Below are the code and all the weights of a small trained network. Each question names an input and a class and asks about switching units off, where a switched-off unit gives its printed mean instead of its output.

import numpy as np


def w(rows, s, z=0):
    codes = np.array(rows[::2]) - 128.0
    scale = np.full(codes.shape[1], s)
    scale[-1] = z or s
    return codes * scale


def norm(h):
    return h / np.sqrt((h * h).mean(-1, keepdims=True) + 1e-5)


def f(y):
    return y / 2 * (1 + np.tanh(0.7978845608 * (y + 0.044715 * y**3)))


def log_softmax(a):
    a = a - a.max(-1, keepdims=True)
    return a - np.log(np.exp(a).sum(-1, keepdims=True))


def net(x, mask):
    res = np.array(x, float).reshape(1, 4) / 4 @ E
    u = 0
    for l in range(3):
        y = f(norm(res) @ A[l][:, :-1].T + A[l][:, -1])
        res = res + np.where(mask[u : u + 9], y, B[l][:, -1]) @ B[l][:, :-1]
        u += 9
    return log_softmax(norm(res)[-1] @ U[:, :-1].T + U[:, -1])


A, B = {}, {}
E = w([
[79,25,106,58,116,139],'x0',
[211,120,96,106,128,222],'x1',
[96,122,254,61,69,223],'x2',
[66,151,124,101,201,109],'x3',
],0.0074)
A[0] = w([
[214,112,67,145,140,103,55],'L0N0',
[168,76,96,160,176,37,147],'L0N1',
[93,142,209,158,69,120,1],'L0N2',
[198,186,106,161,116,219,84],'L0N3',
[67,113,67,86,204,131,82],'L0N4',
[178,78,59,212,115,61,44],'L0N5',
[75,103,182,129,169,40,60],'L0N6',
[121,61,113,33,20,182,25],'L0N7',
[246,166,152,189,193,254,48],'L0N8',
],0.0082,0.0042)
B[0] = w([
[195,155,157,128,107,107,186],'L0N0',
[150,123,84,174,139,73,253],'L0N1',
[90,195,186,106,136,94,153],'L0N2',
[128,152,103,186,133,181,200],'L0N3',
[139,170,113,68,194,178,185],'L0N4',
[198,125,139,182,138,1,234],'L0N5',
[66,155,121,168,129,171,181],'L0N6',
[203,19,138,97,98,171,242],'L0N7',
[168,198,145,212,108,241,231],'L0N8',
],0.0099,0.0043)
A[1] = w([
[67,52,128,193,214,89,1],'L1N0',
[15,173,216,127,52,139,60],'L1N1',
[11,119,114,55,253,81,68],'L1N2',
[65,107,149,156,168,193,36],'L1N3',
[178,32,133,83,24,139,144],'L1N4',
[173,19,106,83,3,163,125],'L1N5',
[64,107,79,186,117,57,80],'L1N6',
[95,136,191,144,24,64,49],'L1N7',
[91,163,250,86,101,79,21],'L1N8',
],0.0072,0.006)
B[1] = w([
[104,203,236,233,176,161,121],'L1N0',
[206,169,189,54,1,40,185],'L1N1',
[47,201,126,148,132,214,190],'L1N2',
[242,199,136,116,202,96,116],'L1N3',
[46,38,185,119,163,79,244],'L1N4',
[41,54,168,92,200,185,254],'L1N5',
[130,109,217,199,135,80,165],'L1N6',
[147,237,136,50,172,110,129],'L1N7',
[148,204,190,114,101,70,143],'L1N8',
],0.008,0.0042)
A[2] = w([
[71,168,131,87,105,157,62],'L2N0',
[105,142,141,164,146,111,54],'L2N1',
[213,95,47,113,92,8,96],'L2N2',
[154,140,174,120,104,169,93],'L2N3',
[140,154,194,74,67,60,1],'L2N4',
[94,118,127,130,164,100,10],'L2N5',
[76,114,142,83,134,147,186],'L2N6',
[132,155,134,163,138,129,50],'L2N7',
[112,38,164,84,97,146,44],'L2N8',
],0.014,0.007)
B[2] = w([
[184,149,72,63,172,120,150],'L2N0',
[126,84,72,128,92,64,129],'L2N1',
[209,24,222,75,247,40,255],'L2N2',
[173,136,51,150,103,91,160],'L2N3',
[120,187,135,101,42,31,169],'L2N4',
[58,110,104,130,76,131,119],'L2N5',
[154,96,116,91,126,141,213],'L2N6',
[129,89,176,164,96,147,133],'L2N7',
[85,35,185,151,80,174,216],'L2N8',
],0.013,0.008)
U = w([
[151,210,173,58,37,36,189],'0',
[144,120,41,133,69,117,10],'1',
[239,54,156,180,241,37,148],'2',
[118,1,188,57,58,218,160],'3',
[31,183,48,225,172,70,118],'4',
[217,208,92,237,82,236,205],'5',
[62,191,58,48,204,199,163],'6',
],0.017,0.012)

Each question gives the input, the list of numbers given to net, and the class t.
The units are the neurons (one row each of A and B). Each row of codes is followed by its name. A weight is (code - 128) times the scale printed after its matrix; where a second scale follows, it is the last column's (A, B and U).
mask holds one flag per neuron, layer by layer. A switched-off neuron (its flag False) gives its mean, the last column of its row in B, instead of its output. The means were averaged over made-up inputs and are rounded, as every weight is.
A unit's drop is (log p(t) with every unit on - log p(t) with that unit switched off) / (log p(t) with every unit on - log p(t) with every unit switched off).
The circuit of an input: a set's keep is (log p(t) with only the set's units on - log p(t) with every unit switched off) / (log p(t) with every unit on - log p(t) with every unit switched off). Starting from the 12 units with the biggest drops (on a tie, the unit counted first), units are removed one at a time, each time the one whose removal leaves the highest keep (on an exact tie, the one counted first), for as long as the keep stays at least 0.8.
units of the circuit, in order: the units of the circuit, biggest drop first
most important unit: the unit with the biggest drop
k most important neurons: the k neurons with the biggest drops, biggest first
k most important neurons of layer l: the k neurons of layer l with the biggest drops, biggest first
drop of u: that unit's drop, to one decimal
input [7,0,-3,-1], class 3: units of the circuit, in order	[L2N8]
input [0,-7,-4,2], class 4: units of the circuit, in order	[L0N6, L2N2]
input [8,-6,-5,8], class 6: 2 most important neurons of layer 0	[L0N4, L0N5]
input [-7,4,-5,2], class 5: units of the circuit, in order	[L0N8, L1N4]
input [7,2,-3,-4], class 3: 4 most important neurons	[L1N5, L0N7, L2N8, L1N4]
input [-5,-6,-1,0], class 4: 3 most important neurons	[L2N2, L0N6, L0N0]
input [5,0,-5,6], class 6: units of the circuit, in order	[L0N4, L2N2]
input [-3,4,8,0], class 5: units of the circuit, in order	[L2N2, L2N3]
input [3,1,-5,6], class 4: 4 most important neurons	[L1N2, L0N4, L0N7, L2N2]
input [-7,-1,6,0], class 0: 2 most important neurons	[L0N2, L1N1]
input [7,-3,3,6], class 6: 4 most important neurons	[L1N2, L0N4, L2N0, L0N6]
input [-8,4,-5,0], class 5: 2 most important neurons	[L0N8, L0N3]
input [3,8,-2,-2], class 5: 2 most important neurons of layer 0	[L0N8, L0N3]
input [0,-5,0,5], class 6: most important unit	L0N5
input [6,2,-4,5], class 6: 2 most important neurons	[L0N4, L1N2]
input [-1,-1,-1,3], class 4: 2 most important neurons of layer 2	[L2N2, L2N1]
input [-4,4,-4,-2], class 5: 3 most important neurons of layer 0	[L0N8, L0N3, L0N7]
input [3,-6,2,2], class 0: drop of L1N1	1.4
input [4,1,1,4], class 3: drop of L0N7	1.6
input [6,3,-1,4], class 3: most important unit	L0N7
input [-4,-6,-4,7], class 4: drop of L2N2	0.1
input [-8,-7,4,1], class 0: drop of L0N3	0.0
